Below are the code and all the weights of a small trained network. Each question names an input and a class and asks about switching units off, where a switched-off unit gives its printed mean instead of its output.

import numpy as np


def w(rows, s, z=0):
    codes = np.array(rows[::2]) - 128.0
    scale = np.full(codes.shape[1], s)
    scale[-1] = z or s
    return codes * scale


def norm(h):
    return h / np.sqrt((h * h).mean(-1, keepdims=True) + 1e-5)


def f(y):
    return y / 2 * (1 + np.tanh(0.7978845608 * (y + 0.044715 * y**3)))


def log_softmax(a):
    a = a - a.max(-1, keepdims=True)
    return a - np.log(np.exp(a).sum(-1, keepdims=True))


def net(x, mask):
    res = np.array(x, float).reshape(1, 5) / 4 @ E
    u = 0
    for l in range(3):
        y = f(norm(res) @ A[l][:, :-1].T + A[l][:, -1])
        res = res + np.where(mask[u : u + 9], y, B[l][:, -1]) @ B[l][:, :-1]
        u += 9
    return log_softmax(norm(res)[-1] @ U[:, :-1].T + U[:, -1])


A, B = {}, {}
E = w([
[190,136,76,112,116],'x0',
[9,108,12,144,126],'x1',
[121,184,112,67,255],'x2',
[127,130,126,130,128],'x3',
[177,52,107,205,204],'x4',
],0.0074)
A[0] = w([
[123,100,128,60,162,32],'L0N0',
[61,94,216,154,157,25],'L0N1',
[14,81,241,143,170,89],'L0N2',
[175,128,173,80,119,177],'L0N3',
[247,160,2,97,94,111],'L0N4',
[158,123,141,172,192,201],'L0N5',
[124,162,135,169,134,3],'L0N6',
[117,137,120,160,155,58],'L0N7',
[137,91,124,229,59,41],'L0N8',
],0.0089,0.0061)
B[0] = w([
[168,146,93,134,170,105],'L0N0',
[215,197,90,202,113,126],'L0N1',
[201,253,20,217,101,184],'L0N2',
[49,100,122,125,95,233],'L0N3',
[76,221,149,254,133,227],'L0N4',
[24,117,188,157,150,255],'L0N5',
[228,136,158,154,149,87],'L0N6',
[170,105,141,100,136,102],'L0N7',
[58,96,184,124,78,188],'L0N8',
],0.0081,0.0041)
A[1] = w([
[59,136,41,94,169,132],'L1N0',
[207,176,245,195,133,130],'L1N1',
[4,102,201,161,122,141],'L1N2',
[179,155,148,55,255,2],'L1N3',
[231,100,231,81,146,93],'L1N4',
[203,26,140,206,164,171],'L1N5',
[171,209,93,162,117,108],'L1N6',
[202,167,242,95,142,150],'L1N7',
[63,82,229,145,158,38],'L1N8',
],0.0091,0.0032)
B[1] = w([
[175,90,111,125,94,187],'L1N0',
[118,128,57,167,110,189],'L1N1',
[215,112,94,124,152,255],'L1N2',
[166,146,136,100,148,149],'L1N3',
[109,92,46,108,89,139],'L1N4',
[4,121,159,109,169,164],'L1N5',
[190,132,159,177,142,144],'L1N6',
[110,142,20,99,100,163],'L1N7',
[148,74,115,150,144,175],'L1N8',
],0.013,0.008)
A[2] = w([
[49,45,229,191,27,168],'L2N0',
[95,180,131,39,90,100],'L2N1',
[115,145,116,134,255,90],'L2N2',
[101,210,128,196,126,47],'L2N3',
[227,127,145,109,124,254],'L2N4',
[150,198,95,49,252,137],'L2N5',
[147,135,131,58,26,209],'L2N6',
[116,220,175,65,56,40],'L2N7',
[91,100,197,123,174,63],'L2N8',
],0.0098,0.004)
B[2] = w([
[186,226,167,47,144,252],'L2N0',
[92,64,153,193,162,173],'L2N1',
[91,141,184,103,73,214],'L2N2',
[124,125,169,255,134,164],'L2N3',
[174,28,123,134,176,216],'L2N4',
[196,152,181,127,39,243],'L2N5',
[115,107,153,148,207,253],'L2N6',
[41,114,135,125,181,167],'L2N7',
[75,147,127,115,147,122],'L2N8',
],0.011,0.0047)
U = w([
[122,80,8,88,64,113],'0',
[153,113,136,132,135,254],'1',
[192,141,208,61,93,98],'2',
[114,210,117,206,111,75],'3',
[46,81,179,111,178,70],'4',
],0.018,0.012)

Each question gives the input, the list of numbers given to net, and the class t.
The units are the neurons (one row each of A and B). Each row of codes is followed by its name. A weight is (code - 128) times the scale printed after its matrix; where a second scale follows, it is the last column's (A, B and U).
mask holds one flag per neuron, layer by layer. A switched-off neuron (its flag False) gives its mean, the last column of its row in B, instead of its output. The means were averaged over made-up inputs and are rounded, as every weight is.
A unit's drop is (log p(t) with every unit on - log p(t) with that unit switched off) / (log p(t) with every unit on - log p(t) with every unit switched off).
The circuit of an input: a set's keep is (log p(t) with only the set's units on - log p(t) with every unit switched off) / (log p(t) with every unit on - log p(t) with every unit switched off). Starting from the 12 units with the biggest drops (on a tie, the unit counted first), units are removed one at a time, each time the one whose removal leaves the highest keep (on an exact tie, the one counted first), for as long as the keep stays at least 0.8.
circuit, biggest first: the units of the circuit, biggest drop first
most important unit: the unit with the biggest drop
k most important neurons: the k neurons with the biggest drops, biggest first
top k neurons in layer l: the k neurons of layer l with the biggest drops, biggest first
input [0,-1,8,5,1], class 2: circuit, biggest first : L2N5
input [8,-7,-6,-5,-3], class 3: circuit, biggest first : L0N4, L1N1
input [-6,-6,-7,-3,-8], class 4: circuit, biggest first : L2N7, L2N6
input [-8,-7,2,-1,7], class 3: circuit, biggest first : L0N2, L1N1
input [1,-3,-6,1,5], class 2: 3 most important neurons : L2N0, L0N8, L1N5
input [-2,-8,-3,5,7], class 0: circuit, biggest first : L1N4, L1N7
input [4,4,-5,7,-6], class 1: top 2 neurons in layer 1 : L1N1, L1N4
input [6,4,-6,-2,6], class 2: top 2 neurons in layer 1 : L1N1, L1N7
input [5,-8,-8,-8,3], class 0: 3 most important neurons : L1N1, L1N4, L1N7
input [2,4,-8,2,-7], class 2: circuit, biggest first : L2N0, L1N7
input [-8,-8,-2,-6,4], class 0: 2 most important neurons : L0N4, L1N7
input [-4,-2,6,3,7], class 4: 4 most important neurons : L0N5, L1N5, L2N0, L1N8
input [-7,-1,-3,-4,-4], class 3: top 2 neurons in layer 1 : L1N2, L1N0
input [-8,0,-6,-7,8], class 3: top 2 neurons in layer 0 : L0N2, L0N1
input [-3,7,-1,6,8], class 4: 2 most important neurons : L1N5, L1N1
input [8,6,2,-2,6], class 3: most important unit : L0N4
input [5,5,-7,-8,-6], class 1: circuit, biggest first : L1N7, L1N1
input [2,-5,6,-4,-8], class 4: 3 most important neurons : L2N1, L1N2, L2N7
input [-8,-7,1,-6,1], class 3: 2 most important neurons : L0N2, L0N1
input [5,3,-8,-5,-4], class 2: most important neuron : L2N0
input [4,4,-7,-2,8], class 4: circuit, biggest first : L1N5, L0N2
input [8,2,7,-3,0], class 3: 3 most important neurons : L0N4, L1N2, L2N3
input [-2,0,-4,3,6], class 4: 2 most important neurons : L1N5, L2N5
input [2,-3,-2,3,-1], class 0: circuit, biggest first : L1N2, L2N0, L2N3
